Below is a small trained network, with its code and all its weights. Each question gives an input and a class and asks what happens when units are switched off, that is, made to give their printed mean instead of their output.

import numpy as np


def w(rows, s, z=0):
    codes = np.array(rows[::2]) - 128.0
    scale = np.full(codes.shape[1], s)
    scale[-1] = z or s
    return codes * scale


def norm(h):
    return h / np.sqrt((h * h).mean(-1, keepdims=True) + 1e-5)


def f(y):
    return np.maximum(y, 0)


def log_softmax(a):
    a = a - a.max(-1, keepdims=True)
    return a - np.log(np.exp(a).sum(-1, keepdims=True))


def net(x, mask):
    res = np.array(x, float).reshape(1, 3) / 4 @ E
    u = 0
    for l in range(3):
        y = f(norm(res) @ A[l][:, :-1].T + A[l][:, -1])
        res = res + np.where(mask[u : u + 7], y, B[l][:, -1]) @ B[l][:, :-1]
        u += 7
    return log_softmax(norm(res)[-1] @ U[:, :-1].T + U[:, -1])


A, B = {}, {}
E = w([
[74,128,8],'x0',
[205,37,79],'x1',
[186,197,83],'x2',
],0.0016)
A[0] = w([
[49,211,147,76],'0.n0',
[54,169,101,104],'0.n1',
[61,32,238,99],'0.n2',
[152,148,238,57],'0.n3',
[22,56,73,72],'0.n4',
[246,253,99,48],'0.n5',
[36,135,29,6],'0.n6',
],0.0052,0.0022)
B[0] = w([
[102,2,194,206],'0.n0',
[186,129,235,187],'0.n1',
[68,197,84,253],'0.n2',
[230,156,95,213],'0.n3',
[128,190,88,207],'0.n4',
[22,154,99,221],'0.n5',
[227,203,91,194],'0.n6',
],0.0058,0.0027)
A[1] = w([
[2,159,73,141],'1.n0',
[91,54,142,64],'1.n1',
[129,79,8,250],'1.n2',
[239,235,166,90],'1.n3',
[134,127,103,147],'1.n4',
[156,111,145,126],'1.n5',
[140,170,224,95],'1.n6',
],0.0041,0.0017)
B[1] = w([
[86,219,130,224],'1.n0',
[84,168,142,134],'1.n1',
[127,104,252,240],'1.n2',
[202,151,76,251],'1.n3',
[122,154,170,155],'1.n4',
[114,135,124,139],'1.n5',
[180,77,107,190],'1.n6',
],0.0047,0.0029)
A[2] = w([
[151,116,73,244],'2.n0',
[129,125,113,16],'2.n1',
[168,136,75,35],'2.n2',
[143,106,253,118],'2.n3',
[164,39,173,158],'2.n4',
[107,149,116,103],'2.n5',
[131,112,220,73],'2.n6',
],0.0055,0.0011)
B[2] = w([
[243,62,241,198],'2.n0',
[121,156,88,128],'2.n1',
[171,81,109,192],'2.n2',
[133,24,231,252],'2.n3',
[2,88,253,204],'2.n4',
[114,152,155,162],'2.n5',
[128,30,237,209],'2.n6',
],0.0026,0.0023)
U = w([
[247,143,102,187],'0',
[117,46,229,191],'1',
[54,192,113,197],'2',
[123,131,138,109],'3',
[99,51,37,10],'4',
[97,55,45,1],'5',
],0.012,0.0052)

Each question gives the input, the list of numbers given to net, and the class t.
The units are the neurons (one row each of A and B). Each row of codes is followed by its name. A weight is (code - 128) times the scale printed after its matrix; where a second scale follows, it is the last column's (A, B and U).
mask holds one flag per neuron, layer by layer. A switched-off neuron (its flag False) gives its mean, the last column of its row in B, instead of its output. The means were averaged over made-up inputs and are rounded, as every weight is.
A unit's drop is (log p(t) with every unit on - log p(t) with that unit switched off) / (log p(t) with every unit on - log p(t) with every unit switched off).
The circuit of an input: a set's keep is (log p(t) with only the set's units on - log p(t) with every unit switched off) / (log p(t) with every unit on - log p(t) with every unit switched off). Starting from the 12 units with the biggest drops (on a tie, the unit counted first), units are removed one at a time, each time the one whose removal leaves the highest keep (on an exact tie, the one counted first), for as long as the keep stays at least 0.8.
circuit, biggest first: the units of the circuit, biggest drop first
unit that matters most: the unit with the biggest drop
top k neurons: the k neurons with the biggest drops, biggest first
top k neurons in layer l: the k neurons of layer l with the biggest drops, biggest first
drop when u is switched off: that unit's drop, to one decimal
input [-6,-5,-2], class 0: unit that matters most : 0.n3
input [-3,5,-6], class 2: top 3 neurons : 0.n2, 1.n0, 0.n0
input [6,-6,-3], class 0: top 2 neurons : 0.n6, 0.n4
input [-6,5,7], class 2: top 3 neurons : 0.n5, 0.n1, 0.n6
input [-4,8,8], class 1: top 2 neurons : 1.n2, 0.n2
input [-5,5,-2], class 0: top 2 neurons : 0.n0, 1.n3
input [4,-6,6], class 1: top 2 neurons : 0.n0, 0.n1
input [2,-4,3], class 1: top 2 neurons : 0.n0, 0.n1
input [-1,5,-6], class 2: circuit, biggest first : 0.n2, 1.n0
input [5,-7,-1], class 1: top 2 neurons : 0.n0, 0.n3
input [5,7,6], class 1: top 3 neurons : 0.n2, 1.n2, 0.n4
input [6,7,-1], class 1: top 4 neurons : 0.n2, 1.n2, 0.n5, 0.n3
input [8,-4,-7], class 0: circuit, biggest first : 0.n6, 0.n1
input [-4,0,8], class 2: circuit, biggest first : 0.n5
input [8,-7,6], class 0: top 4 neurons : 0.n6, 0.n1, 0.n2, 0.n0
input [-6,-2,-7], class 2: top 2 neurons in layer 0 : 0.n2, 0.n1
input [6,-6,3], class 0: top 3 neurons : 0.n6, 1.n3, 1.n2
input [8,-4,-8], class 0: top 3 neurons : 0.n6, 0.n1, 0.n5
input [1,7,6], class 1: top 2 neurons : 1.n2, 0.n2
input [4,-8,-2], class 1: unit that matters most : 0.n0
input [1,-3,-5], class 2: top 2 neurons in layer 0 : 0.n2, 0.n4
input [-5,5,-1], class 0: top 2 neurons in layer 0 : 0.n0, 0.n2
input [-5,-2,8], class 2: drop when 0.n5 is switched off : 2.1
input [7,2,-2], class 0: drop when 0.n6 is switched off : 0.4
input [-5,1,-7], class 2: drop when 0.n1 is switched off : 0.2
input [6,1,0], class 0: drop when 0.n0 is switched off : 0.0
input [-2,-6,3], class 1: circuit, biggest first : 0.n0
